(in the rows, 128 means zero)
Facts:
q_108 σ: q_657 q_496 q_202 q_374 q_586
q_122 σ: q_989 q_185
q_169 σ: q_955 q_478
q_209 σ: q_809 q_729
q_216 σ: q_886
q_231 σ: q_594 q_104
q_240 σ: q_891 q_333 q_603
q_321 σ: q_657 q_625 q_409 q_374 q_959 q_38
q_328 σ: q_374 q_993 q_185
q_329 σ: q_501 q_848
q_338 σ: q_763 q_194 q_272 q_662
q_349 σ: q_871
q_355 σ: q_886 q_547
q_39 σ: q_501 q_801
q_407 σ: q_697 q_938
q_42 σ: q_496 q_779 q_203 q_577 q_549
q_426 σ: q_656 q_813
q_448 σ: q_625 q_310 q_779
q_450 σ: q_799 q_176
q_471 σ: q_587
q_495 σ: q_525 q_769
q_537 σ: q_938 q_171 q_993 q_769 q_662
q_541 σ: q_598
q_571 σ: q_704 q_932 q_390 q_577
q_583 σ: q_905 q_548 q_469 q_598 q_171 q_848 q_577
q_599 σ: q_891
q_629 σ: q_594 q_548 q_694 q_876
q_637 σ: q_371 q_310 q_20 q_783 q_840 q_994
q_645 σ: q_208
q_646 σ: q_522 q_20
q_679 σ: q_821 q_563 q_871 q_513 q_603
q_696 σ: q_143 q_960
q_698 σ: q_594 q_598 q_713 q_430 q_771 q_193
q_708 σ: q_221 q_540 q_168
q_710 σ: q_563 q_763 q_112 q_302
q_711 σ: q_478 q_634 q_960 q_840 q_685
q_72 σ: q_220 q_547 q_993
q_737 σ: q_540 q_821 q_828
q_743 σ: q_143 q_606 q_34
q_761 σ: q_112
q_815 σ: q_168 q_20 q_959 q_327 q_993
q_830 σ: q_548 q_606 q_390
q_837 σ: q_208
q_842 σ: q_14 q_750
q_877 σ: q_763 q_697
q_880 σ: q_438 q_957 q_684
q_918 σ: q_178 q_926 q_871 q_684
q_948 σ: q_657 q_496
q_958 σ: q_143 q_397
[q_104 q_108 q_122 q_126 q_14 q_171 q_176 q_185 q_20 q_202 q_21 q_216 q_220 q_236 q_321 q_327 q_328 q_329 q_333 q_346 q_349 q_39 q_390 q_42 q_426 q_462 q_476 q_495 q_499 q_501 q_522 q_548 q_571 q_586 q_594 q_598 q_599 q_603 q_604 q_614 q_634 q_637 q_645 q_656 q_696 q_697 q_698 q_710 q_711 q_713 q_72 q_743 q_761 q_769 q_779 q_827 q_830 q_844 q_880 q_886 q_900 q_918 q_938 q_945 q_948 q_955 q_966 q_993] Λ tuzal
[q_11 q_169 q_193 q_221 q_471 q_513 q_540 q_545 q_563 q_615 q_684 q_729 q_801 q_960] Λ reflum
[q_112 q_136 q_143 q_168 q_178 q_240 q_272 q_310 q_38 q_397 q_447 q_453 q_469 q_534 q_541 q_547 q_577 q_587 q_606 q_617 q_629 q_646 q_708 q_737 q_763 q_771 q_808 q_809 q_815 q_821 q_846 q_861 q_871 q_877 q_926 q_957 q_959 q_964 q_989 q_994] Λ grunen
[q_148 q_18 q_208 q_231 q_302 q_338 q_407 q_414 q_450 q_537 q_549 q_625 q_657 q_679 q_685 q_694 q_704 q_783 q_789 q_837 q_840 q_848 q_876 q_891 q_905 q_936] Λ plufleber
[q_161 q_337 q_355 q_374 q_430 q_448 q_461 q_478 q_583 q_686 q_760 q_828 q_83 q_842] Λ bruzepo
[q_194 q_209 q_263 q_34 q_347 q_371 q_50 q_525 q_662 q_750 q_932 q_958] Λ laba
[q_203 q_343 q_409 q_438 q_496 q_529 q_799 q_813] Λ drazo
{q_104 q_108 q_448 q_462 q_583 q_603 q_684 q_710 q_840 q_958} β 400
{q_11 q_185 q_220 q_327 q_397 q_534 q_586 q_604 q_614 q_625 q_662 q_769 q_789 q_938 q_957 q_959 q_994} β 327
{q_112 q_122 q_126 q_148 q_168 q_171 q_176 q_178 q_18 q_193 q_194 q_20 q_209 q_21 q_216 q_221 q_236 q_263 q_302 q_310 q_321 q_337 q_343 q_355 q_38 q_407 q_414 q_42 q_453 q_469 q_50 q_525 q_541 q_547 q_549 q_571 q_577 q_587 q_599 q_617 q_629 q_637 q_645 q_646 q_656 q_679 q_686 q_694 q_696 q_698 q_708 q_713 q_72 q_729 q_743 q_750 q_799 q_808 q_813 q_821 q_827 q_83 q_837 q_844 q_848 q_861 q_871 q_877 q_880 q_886 q_918 q_932 q_948 q_955 q_960 q_964 q_966 q_989 q_993} β 672
{q_136 q_14 q_202 q_231 q_272 q_329 q_347 q_371 q_374 q_430 q_438 q_447 q_450 q_471 q_478 q_499 q_522 q_529 q_594 q_606 q_615 q_634 q_685 q_697 q_704 q_737 q_763 q_771 q_815 q_828 q_830 q_842 q_846 q_900 q_926} β 21
{q_143 q_161 q_328 q_346 q_349 q_39 q_426 q_461 q_476 q_495 q_501 q_513 q_545 q_598 q_657 q_760 q_761 q_783 q_809 q_876 q_945} β 908
{q_169 q_203 q_34 q_390 q_409 q_548 q_779 q_801 q_891 q_905 q_936} β 814
{q_208 q_240 q_333 q_338 q_496 q_537 q_540 q_563 q_711} β 292
φ 208 <- q_104 q_143 q_176 q_185 q_220 q_407 q_447 q_461 q_476 q_529 q_540 q_604 q_615 q_617 q_625 q_634 q_645 q_646 q_710 q_729 q_769 q_848 q_871 q_876 q_905 q_948 q_955 q_957 q_993
φ 779 <- q_108 q_148 q_161 q_193 q_203 q_208 q_236 q_240 q_338 q_34 q_343 q_390 q_42 q_426 q_430 q_450 q_50 q_534 q_537 q_548 q_577 q_606 q_614 q_679 q_697 q_750 q_771 q_801 q_813 q_830
φ 10 <- q_11 q_122 q_168 q_178 q_328 q_329 q_346 q_347 q_513 q_525 q_549 q_586 q_598 q_657 q_72 q_743 q_760 q_789 q_840 q_945 q_989 q_994
φ 562 <- q_112 q_14 q_171 q_327 q_349 q_374 q_39 q_448 q_469 q_471 q_496 q_501 q_545 q_547 q_563 q_629 q_656 q_685 q_694 q_713 q_763 q_799 q_809 q_846 q_918 q_938
φ 199 <- q_126 q_136 q_194 q_20 q_202 q_302 q_371 q_478 q_499 q_522 q_587 q_594 q_599 q_761 q_779 q_821 q_842 q_886 q_900 q_926 q_958
φ 497 <- q_169 q_18 q_21 q_221 q_272 q_310 q_333 q_337 q_38 q_397 q_409 q_438 q_495 q_571 q_684 q_698 q_704 q_711 q_737 q_808 q_828 q_83 q_837 q_877 q_880 q_891 q_932 q_959 q_964 q_966
φ 950 <- q_209 q_216 q_231 q_263 q_321 q_355 q_414 q_453 q_462 q_541 q_583 q_603 q_637 q_662 q_686 q_696 q_708 q_783 q_815 q_827 q_844 q_861 q_936 q_960

Known rows:
q_743: [ 99 119 105 122 104 143 129 121 195 160 121 222 143 128 112 176  94 144
 135 104 139 161  91 129 145 135 133 120  81 171  90 114]
q_178: [112 132  84 142 106 126 124 107 163 135 114 167 131 150 114 163  93 163
 138 112 146 141 111 123 130 145 126 126  99 190  87 138]
q_122: [103 128 116 124 111 147 117 118 189 170 126 204 135 142 115 169  97 154
 118 100 146 157 107 119 140 135 128 142  82 175  83 101]
q_72: [106 132 119 131 114 149 112 118 187 169 127 198 138 143 115 164  97 157
 113 100 148 157 106 113 138 134 127 148  78 173  83  94]
q_587: [110 109  67 157  95 104 111 104 142 152 112 186 124 131 122 150  72 154
 131 113 127 131 116 121 154 142 111 131 105 185  94 133]
q_604: [ 82 118 132  99 114 148 137 122 165 147 120 191 137 116 130 139  85 141
 136  86 148 145 106 101 139 147 115 146  95 176  96 152]
q_955: [ 94 126 117 123 111 138 135 118 163 146 124 220 128 126 119 152  85 156
 132  90 154 147 108 105 140 141 116 138  87 191  86 138]
q_769: [ 81 118 132  99 115 148 133 122 164 149 125 188 138 117 131 140  86 144
 135  85 149 146 108  97 138 146 116 150  96 176  95 148]
q_634: [ 85 121 126 102 114 140 141 123 166 148 120 197 132 118 129 146  85 149
 133  83 148 146 104 101 137 143 115 146  92 180  90 146]
q_461: [111 108 118 188 119 142 144  88 167 155 113 184 120 136  65 135  83 152
 171 121 131 186 138 129 124 135  86 163  87 214 122 156]
q_438: [ 94 122 125 155 100 144 135 126 169 168 116 157 133 143 127 155  90 128
 173 114 125 175 125 125 155 143 117 159 107 190  85 169]
q_21: [101 139 108 135  98 143 121 116 161 150 124 198 127 137 145 167  88 148
 143 101 141 135 111 129 150 136 127 131  92 192  73 128]
q_938: [ 88 117 112 113 124 158 125 129 146 169 141 176 129 122 145 152  62 138
 145  99 133 139 108 117 146 142 119 147 101 166  90 133]
q_537: [121 106  85 173 124 138 107 105 165 187 133 175 127 143  88 155  66 156
 134 131 116 166 122 138 132 130 103 153  86 171 111  93]
q_577: [109 116  62 152 113 126 118 114 146 161 125 178 125 135 117 166  76 156
 139 119 131 134 116 134 141 138 117 128 110 181  91 134]
q_450: [108 101  91 147 125 135 121 119 172 191 124 159 129 134 102 147  65 139
 147 117 107 166 116 141 131 139 109 148  97 160 109 118]
q_708: [113 104  87 138  88  95 114  99 184 148  97 197 135 138  95 140  98 165
 103 104 139 158 108 100 147 146 111 137  86 175 101 114]

Rows:
No name comes twice in this set of rows, the named rows included.
[ 86 109 104 121  98 126 124 124 145 165 123 202 129 103 147 149  64 135
 144  96 121 134 108 120 165 139 113 139  99 172  87 136] => q_594
[ 90 111 131 143 113 139 148 125 171 161 115 178 132 135 100 140  93 140
 162 102 140 185 121 103 144 145 102 166 102 193  99 178] => q_529
[121 125  82 149 100 122 104 105 176 151 118 163 135 160 113 165  86 165
 124 116 134 158 101 120 143 148 129 128  82 166  88  97] => q_877
[103 110  93 130 119 144 113 125 173 198 135 220 131 126 118 169  80 146
 117 110 132 147 115 133 148 125 121 144  95 164  91  98] => q_42
[102  98 107 178 106 119 133 116 158 180 114 155 119 120  99 122  62 125
 181 116  95 178 134 142 143 137  91 168 104 194 111 165] => q_478
[ 83 115 109 111 117 153 124 129 145 172 137 179 127 118 152 156  64 133
 150 101 128 135 113 125 151 139 121 142 105 167  87 136] => q_614
[105 123  92 132  98 128 119 114 163 142 110 143 133 141 135 158  91 146
 143 111 132 136 111 125 137 150 125 131 108 178  87 145] => q_272
[104 122 105 135  97 143 117 105 185 163 125 217 138 135 125 177  89 145
 129 116 136 155 104 130 151 135 127 127  77 170  91  97] => q_711
[109  91 133 165  91 100 150 124 207 175  85 179 133 114  81 128  83 126
 139 130  78 205 113 117 127 137  75 169  85 166 124 148] => q_583
[112 107 119 187  95 110 136 105 169 156  99 183 121 134  77 114  89 144
 167 106 116 184 134 124 138 135  87 167  89 217 107 167] => q_686
[121 106  85 172 123 137 111 103 162 182 138 180 124 143  91 156  58 151
 141 130 116 173 115 137 138 136 106 144  81 171 109  92] => q_338
[107 116 102 154 112 126 136 108 168 145 110 186 126 134  82 135  89 157
 145 102 135 162 118 122 123 139 102 144  89 201 103 154] => q_848
[106 123 108 146 108 139 127 100 170 151 110 140 128 131 119 147  83 139
 166 114 120 151 122 139 132 143 113 145  97 184  99 143] => q_891

The same things again, as new rows of numbers:
Known rows:
q_337: [139 146 116 113 146  87 120 101 124  35 112 129 147 153 101 110 160  98
 138  76 165 153  63 148 145 102 143 114 126 129 127 124  72 116 112  77
 138 155 106]
q_461: [148 165 116  92 161  98 142  93 120  97 122 123 131 170 109 124 145  95
 114  68 153 117  94 152 137 128 149 121 151 129 120 122 131 125 134  83
 120 169 115]
q_959: [126 153 136 116 115 109 113 146 128  76 133 132 143 142 122 105 133 118
 139 108 142 141  79 149 130  91 146 125 112 129 159 130  83 112 125  89
 134 122 132]
q_926: [148 148 135 142 110 111 121 127 150 191 143 120 129 116 141 130 168 117
  97  87 112 121 107 113 119 119 115  91 156 111 143 130 209 121 154 112
  98 179 158]
q_143: [139 160 136 105 127 117 125 137 130 124 143 126 129 148 143 119 128 117
 115 108 129 106 111 147 123 111 149 139 126 127 144 126 135 123 144 103
 120 137 139]
q_846: [132 135 136 130 105 114 135 128 131 149 143 126 132 127 142 133 149 130
 109  98 130 120 120 151 135 118 151  81 132 123 140 131 154 121 136  94
 113 153 148]
q_178: [147 127 135 100 104 122 131 114 138 106 142 122 145 120 176 142 132 137
 111 111 132 101 143 142 129 118 138  86 117 132 144 123 139 121 139 104
 115 139 114]
q_541: [155 136 132 130 141 115 143 125 138 116 108 126 135 159 140 135 108 148
 122  93 153 121 110 151 119 134 148 168  65 123 124 116 104 129 150 108
 104 128 154]
q_397: [129 148 135 118 117 113 108 146 127  74 131 132 144 142 128 110 136 125
 144 113 140 138  82 148 132  94 144 121 119 132 153 130  85 110 117  91
 134 127 132]
q_450: [ 89 122 130 129 135 104 171 161 114  91 140 124 140 150 130 210  21 108
  89 100 183 116  92 174 115 119 157 148  34 151  94 118 138 120 117 177
 149 160 170]
q_837: [100 109 129 165 123 107 114 142 113  80 131 128 137 141  99 144 103 154
 122  43 143 171  77 155 134 118 181 149 106 117 134 126  48 119 115  79
 138 133  71]
q_338: [119 122 127 120 150 129 133 126 118 111 128 126 127 161 137 169  71 147
 100  61 142 133 111 151 115 134 180 148  85 128 116 112  84 129 145 111
 127 135  90]
q_148: [129 119 125 105 148 128 122 126 125  90 132 125 135 154 145 171  68 148
 102  82 147 130 106 140 113 130 171 145  90 127 125 113  82 125 144 122
 138 137  90]
q_471: [117 127 135 179  88 108 131 175 111 156 133 124 124 130 164 197 106 123
 104 131 142 154 137 172 130 116 133  65  61 127 119 130 180 127  83 156
 124 136 206]
q_697: [116 134 130 103 144 165 140 141 123 141 129 138 116 119 121 112 109 123
 151 185 119 115 158 121 121 138 126 150 141 144 131 131 111 138 130 169
 137  94 132]
q_346: [114 110 127 133 112 148 142 132 114 164 144 128 115 117 129 125 129 137
 135 175 108 111 189 134 136 141 122 116 148 137 116 139 159 142 107 149
 133 105 127]
q_598: [112 119 130 116 122 154 131 125 121 157 149 129 116 114 137 117 123 124
 139 191  99 104 181 118 129 138 116 118 165 143 126 139 160 139 117 161
 143 109 115]

Rows:
No name comes twice in this set of rows, the named rows included.
[104 125 129 137 124 113 101 144 115  67 139 127 141 140 116 150 101 138
 120  74 138 164  66 135 128 104 162 131 118 126 136 123  62 111 117 106
 146 138  90] => q_18
[142 111 134 156  98 109 133 119 132 124 127 122 137 125 142 134 148 141
 115  88 136 128 132 153 133 123 134  95 103 117 129 128 140 123 125  90
 107 147 133] => q_629
[165 148 126 165 106  83 103 135 145 153 120 114 139 116 179 178 159 100
  97 128 134 142 103 115 120 101 103  66  81 113 115 122 242 116 113 158
 113 171 215] => q_587
[141 131 134 126 131 118 154 125 126 110 117 128 135 161 137 134 117 136
 116  91 150 116 125 171 128 130 168 144  72 124 128 121  86 132 139  95
 107 126 141] => q_240
[131 158 131  89 168 132 113 136 127 121 146 125 126 164 137 162  69 131
  95  88 131 123  87 127 104 121 164 177 121 131 134 112 115 122 166 129
 135 142 105] => q_783
[112 148 105 160 141 125 140 157 105 186 132 123 114 122 110 112 121 120
 186 190 107 119 156 182 120 170 158 121  84 146 126 106  79 144 108 186
 118  75 131] => q_426
[160 145 136  91 132 125 131 128 140  91 130 127 140 146 162 125 115 133
 125 116 147 103 119 145 121 112 145 148  87 137 141 115  97 124 150 111
 116 125 126] => q_577
[125 129 142 142 115 134 127 163 125 156 138 131 124 137 146 144 105 143
 114 116 122 127 121 144 117 120 146 126 107 125 140 125 125 128 129 133
 118 122 144] => q_615
[107 113 114 134 106  94 147 117 129  88 127 124 146  87 115 150 132  67
 127 188 155 106 124 106 135 115  69 101  97 153  83 139 202 121  87 198
 157 160 176] => q_799
[158 129 133 152 103 108 112 114 153 177 135 117 140 105 154 129 176 129
  99  92 113 121 110  99 120 117 111 105 128 105 134 127 198 119 152 108
 100 164 146] => q_821
[115 131 132 112 125 120 115 130 126 141 160 123 129 130 138 169 108 127
  92  74 115 128  96 127 112 115 150  84 159 124 140 123 149 115 136 111
 135 166  83] => q_685
[111 114 130 131 144 158 156 144 116 150 118 137 110 134 108 125 106 141
 147 162 123 124 172 141 132 154 132 157 123 139 123 131  93 147 124 156
 131  95 143] => q_830

